[-2.58 -5.06 -4.33  2.38 -6.29]	-4.33, 2.38

[[ 4.50  3.36  5.72  2.18 -3.83 -0.33  0.07]
 [-3.37  5.55 -0.80  0.69  1.63  2.03  1.23]
 [-6.00  1.07 -5.62 -0.94  3.55  0.56  1.32]]	0.69, 5.72

[-1.26 -2.57 -5.87 -3.02  2.18]	-5.87, 2.18

[ 5.72  0.40 -5.39  1.77  0.31]	-5.39, 5.72

[[ 1.51 -2.98  0.41  0.79  3.00  0.28  3.10]
 [ 0.25  1.60  0.30  3.38 -0.04 -0.19 -0.80]
 [ 3.08  0.91  1.60 -6.01  0.32 -1.64 -0.49]]	3.38, 3.38

[ 1.73  0.74  1.53 -2.72 -0.62  0.10 -6.62]	-2.72, 1.73

[[ 0.13  1.04 -0.31 -0.09  0.40  0.07  0.57]
 [-1.00 -1.01 -0.20 -0.33 -0.46 -0.49  0.38]
 [ 6.66 -0.80  0.60  2.51  6.33  6.10  5.51]]	-0.33, 6.66

[-6.54  2.43  5.21 -4.20  2.04]	5.21, 5.21

[ 4.79 -5.35  6.50  2.20  1.93]	6.50, 6.50

[ 5.13  1.36  2.72  2.14 -5.33]	2.72, 5.13
---
((-4.73, 0.18, 0.00, 1.71), (2.35, 1.22, -4.03, -5.49))	1.71
((-2.31, -2.53, -1.83, -2.19, 2.81, -1.98, -4.28), (0.65, 2.08, -1.33, 4.45, 6.15, -0.25, -3.22))	-2.19
(0.12, 3.01, -6.95, 1.53, -6.77)	1.53
(0.76, -6.61, -1.27, -0.92, -1.41, 4.66)	-0.92
(-2.07, 4.29, 5.85, -2.52, 0.79)	-2.52
(2.31, 5.96, 2.34, 1.52, 0.14, -1.05, -6.11)	1.52
(5.45, 0.73, -5.03, 2.43, 1.50)	2.43
(-5.39, 3.65, 2.82, 5.43, -3.92)	5.43
(5.08, 6.66, 6.55, 2.65, -0.57)	2.65
---
[[-569 -578 -143 -547 -580 -556 -495]
 [-472 -648  916 -585 -583 -469 -508]
 [-317 -478 -614 -536 -247 -460 -526]] value -569

[[413 558 814 546 423 544 596]
 [369 677 581 459 164 619 440]
 [567 794 767 317 496 433 539]] value 413

[[-15  -6   0   9 -14]
 [  4  43   3 -40 -33]
 [  5 -12 -20  11  22]] value -15

[[169 352 891 563]
 [440 494 326 641]
 [175 348 548 677]] value 169

[[50 19 52 43 42 53 35]
 [46 46 39 54 20 24 39]
 [20 61 27 25 75 53 31]] value 50

[[49 25 73 77 48 28 57]
 [57 43 49 44 48 37 49]
 [24 12 51 54 85 54 48]] value 49

[[22 41 46 45 65 37 68]
 [98 57 65 64 85 79 51]
 [60 55 27 79 78 44 53]] value 22

[[120 939 426 844]
 [281 783 447 729]
 [776 765 709 685]] value 120
---
[206 312 732 810 168] => 168, 206

[[139 146 146  37 210]
 [162 146 155 156 208]] => 210, 162

[9 5 4 2 5 5 6] => 6, 9

[8 7 8 0] => 0, 8

[16 83 78 82 19] => 19, 16

[5470 2109 2889 9106] => 9106, 5470

[-33  46   5  21 -42] => -42, -33

[[8027 3562 6844 2636]
 [2308 5136 5103 7987]] => 2636, 2308
---
array([-4.41,  3.41, -1.73,  6.42,  1.86, -3.28, -2.44]) Out: -2.44
array([ 0.07, -5.62, -1.50, -4.81, -2.47,  3.94]) Out: 3.94
array([-6.10, -3.40, -0.12,  1.39,  6.51,  0.43]) Out: 0.43
array([-4.76,  6.74, -6.29,  0.75,  3.48]) Out: 3.48
array([-0.31,  1.04, -5.52, -0.23, -0.06]) Out: -0.06
array([-0.59,  0.31,  1.36, -0.40,  5.11,  0.43]) Out: 0.43
---
-1.23  -4.88   5.74   0.51   0.41   0.09  -2.61
-1.76   4.10  -3.20   1.96  -2.66   1.76   1.87
 2.62  -4.96   2.52  -3.28   3.63  -2.85  -2.32
result: 0.41

-1.34  -1.17   0.53   2.97
-1.12  -0.65   2.43   1.70
-1.71  -2.34  -2.79   5.74
result: -1.17

 2.55   0.69   3.24  -4.44  -0.94
 2.93   5.54   0.10  -3.89  -3.67
 4.19   2.51  -3.73  -2.90  -1.67
result: 3.24

 1.74   4.67  -0.30  -1.31  -0.01
-3.33   2.00  -2.35   5.77  -4.79
-4.10  -1.72  -2.21   5.06  -3.50
result: -0.30

 3.76   0.35   1.01   0.44
 0.31  -5.22  -1.74   3.36
-1.40  -0.54   1.46   0.70
result: 0.35

 1.27  -2.31  -1.27  -1.36   2.95  -2.64  -2.57
-2.54   2.42   1.76  -3.28  -0.81  -6.63   1.35
-0.88  -5.16  -1.78  -1.34   1.55  -0.25  -3.46
result: 2.95

-1.10  -1.79   3.12   5.58  -1.11  -1.42   6.36
-0.22  -1.26   4.94   6.26  -0.94  -1.13   7.10
-0.19  -1.70  -0.82   2.89   0.13   0.07   2.09
result: -1.11

-1.25  -0.98  -3.29   0.89
-5.98  -3.30  -1.26   0.55
 2.11  -3.53   1.37  -2.67
result: -0.98

-3.05  -2.01   3.10   5.97
 1.81   1.14  -2.36  -4.00
 0.09   0.32  -3.10  -1.27
result: -2.01

-1.79   0.93  -1.79  -1.12
-2.79  -6.15   2.68  -6.84
 4.34   2.10  -0.29   6.84
result: 0.93
---
[ 773 -224 -868  317] Out: 773
[4 6 5 7 7 2 1] Out: 4
[585 817 207 181 777] Out: 585
[487 235 775 212] Out: 487
[7 6 6 1 2 8 4] Out: 7
[ 16 115 185 219] Out: 16
---
[9407, 7750, 3687, 9095, 3029, 9187, 6821] yields 3029
[5, 3, 8, 2] yields 3
[5958, 7434, 2511, 9867] yields 7434
[215, 38, 644, 919] yields 38
[-31, -23, 48, 25, -7, -6] yields 25
[-45, -5, -1, -28, 11, 34, 35] yields 11
[160, 198, 3, 71, 39, 20, 231] yields 39
[-110, -955, 993, -476, -639, -144, -3] yields -639
---
[ 0.05  1.66  6.95 -2.39] value -2.39
[ 1.77 -5.05 -1.05  2.07  1.62 -3.87  0.03] value 0.03
[-0.47  5.41 -2.86 -4.48] value -4.48
[-3.07 -1.39  6.56  1.01] value 1.01
[-2.28  5.83  1.51  1.62] value 1.62
[ 6.66  2.58  1.87 -0.38] value -0.38
[ 4.30 -1.87  5.84  1.20] value 1.20
